Here is a tiny trained network, its code and every weight. The questions are about switching its units off for an input and a target symbol, where a switched-off unit gives its printed mean instead of its output.

import numpy as np


def w(rows, s, z=0):
    codes = np.array(rows[::2]) - 128.0
    scale = np.full(codes.shape[1], s)
    scale[-1] = z or s
    return codes * scale


def norm(h):
    return h / np.sqrt((h * h).mean(-1, keepdims=True) + 1e-5)


def f(y):
    return y / 2 * (1 + np.tanh(0.7978845608 * (y + 0.044715 * y**3)))


def softmax(a):
    e = np.exp(a - a.max(-1, keepdims=True))
    return e / e.sum(-1, keepdims=True)


def log_softmax(a):
    a = a - a.max(-1, keepdims=True)
    return a - np.log(np.exp(a).sum(-1, keepdims=True))


def net(x, mask):
    ids = ['αγδεζηθλμξσφω'.index(c) for c in x.split()]
    T = len(ids)
    res = E[ids] + P[:T]
    r = norm(res)
    for j in range(3):
        rows = slice(2 * j, 2 * j + 2)
        q, k, v = (r @ M[0][rows].T for M in (Q, K, V))
        z = softmax(np.where(np.tri(T) > 0, q @ k.T / 2**0.5, -1e9)) @ v
        o = O[0][rows]
        res = res + np.where(mask[j], z, o[:, -1]) @ o[:, :-1]
    y = f(norm(res) @ A[0][:, :-1].T + A[0][:, -1])
    res = res + np.where(mask[3:7], y, B[0][:, -1]) @ B[0][:, :-1]
    return log_softmax(norm(res)[-1] @ U[:, :-1].T + U[:, -1])


Q, K, V, O, A, B = {}, {}, {}, {}, {}, {}
E = w([
[95,126,182,208,47],'α',
[109,169,244,126,113],'γ',
[165,87,123,127,101],'δ',
[139,132,188,149,161],'ε',
[173,100,64,150,108],'ζ',
[67,92,101,174,120],'η',
[34,87,56,207,85],'θ',
[180,49,62,140,90],'λ',
[204,149,49,253,129],'μ',
[160,181,132,149,154],'ξ',
[100,179,107,58,76],'σ',
[111,110,104,158,112],'φ',
[128,60,155,105,86],'ω',
],0.019)
P = w([
[138,125,96,135,163],'0',
[149,135,164,183,8],'1',
[144,122,119,140,171],'2',
[124,124,112,98,178],'3',
[161,184,179,155,76],'4',
[139,114,112,146,176],'5',
[113,122,126,83,178],'6',
[169,201,184,135,71],'7',
[157,92,86,131,152],'8',
],0.016)
Q[0] = w([
[170,146,127,78,1],'h0',
[195,200,151,173,155],'h0',
[182,160,221,243,69],'h1',
[99,117,78,65,151],'h1',
[73,87,216,107,209],'h2',
[175,40,193,219,133],'h2',
],0.0092)
K[0] = w([
[189,93,76,7,58],'h0',
[141,76,169,79,189],'h0',
[150,27,147,97,170],'h1',
[144,176,124,63,113],'h1',
[74,107,255,166,182],'h2',
[180,25,162,166,139],'h2',
],0.011)
V[0] = w([
[160,120,120,94,122],'h0',
[105,90,134,121,78],'h0',
[110,66,176,94,137],'h1',
[152,128,146,195,139],'h1',
[118,108,121,167,10],'h2',
[169,160,99,200,36],'h2',
],0.012)
O[0] = w([
[112,137,255,185,202,161],'h0',
[61,154,168,220,139,251],'h0',
[169,109,148,93,92,220],'h1',
[205,117,135,241,67,112],'h1',
[78,154,129,207,118,254],'h2',
[99,220,196,147,146,151],'h2',
],0.0057,0.0042)
A[0] = w([
[2,180,165,16,229,160],'n0',
[56,122,60,190,16,165],'n1',
[77,211,83,15,47,118],'n2',
[51,182,64,197,177,3],'n3',
],0.0075,0.0029)
B[0] = w([
[23,158,168,111,188,208],'n0',
[117,191,158,86,61,254],'n1',
[133,7,192,139,212,177],'n2',
[213,12,79,2,56,143],'n3',
],0.0086,0.0044)
U = w([
[83,205,163,213,72,207],'α',
[190,144,239,53,52,111],'γ',
[154,81,152,237,168,77],'δ',
[226,82,154,49,131,125],'ε',
[159,127,104,138,118,94],'ζ',
[119,116,85,93,67,101],'η',
[79,117,79,126,83,99],'θ',
[130,105,96,190,122,68],'λ',
[134,145,103,185,134,84],'μ',
[183,161,120,112,135,110],'ξ',
[61,111,105,132,183,254],'σ',
[169,125,109,60,70,82],'φ',
[106,1,187,165,95,8],'ω',
],0.0091,0.004)

Each question gives the input, a string of symbols that net reads in full, and the target symbol t.
The units are the heads (2 rows each of Q, K, V and O) and the neurons (one row each of A and B). Each row of codes is followed by its name. A weight is (code - 128) times the scale printed after its matrix; where a second scale follows, it is the last column's (O, A, B and U).
mask holds one flag per unit, heads first, then neurons. A switched-off unit (its flag False) gives its mean, the last column of its rows in O or B, instead of its output. The means were averaged over made-up inputs and are rounded, as every weight is.
A unit's drop is (log p(t) with every unit on - log p(t) with that unit switched off) / (log p(t) with every unit on - log p(t) with every unit switched off).
The circuit of an input: a set's keep is (log p(t) with only the set's units on - log p(t) with every unit switched off) / (log p(t) with every unit on - log p(t) with every unit switched off). Starting from all 7 units, units are removed one at a time, each time the one whose removal leaves the highest keep (on an exact tie, the one counted first), for as long as the keep stays at least 0.8.
circuit, biggest first: the units of the circuit, biggest drop first
which heads matter: for each layer, one digit per head in row order, 1 if its drop is at least 0.15 and else 0, layers parted by /
drop of u: that unit's drop, to one decimal
input φ γ ε, target ε: which heads matter : 101
input φ σ σ δ, target σ: which heads matter : 010
input θ ω ω σ, target σ: circuit, biggest first : n0, n2
input ω ω η δ δ η δ, target δ: which heads matter : 010
input ω ω ζ ω λ, target α: which heads matter : 101
input δ η α δ, target α: which heads matter : 111
input η η ω σ η δ η λ, target α: which heads matter : 001
input σ η σ σ σ ω λ, target σ: circuit, biggest first : h1
input α δ θ ξ φ δ ε ω σ, target σ: which heads matter : 000
input σ ξ ω ε, target ε: which heads matter : 001
input η λ λ ξ ω ε σ ε δ, target δ: circuit, biggest first : h2, n3
input σ ω σ λ, target σ: drop of n0 : 0.1
input ω δ σ ω δ σ ω, target σ: drop of n0 : 0.2
input θ η α ω, target α: drop of n3 : 0.0
input σ δ σ σ ω, target α: circuit, biggest first : h2
input σ μ ω δ, target σ: drop of h1 : 1.5
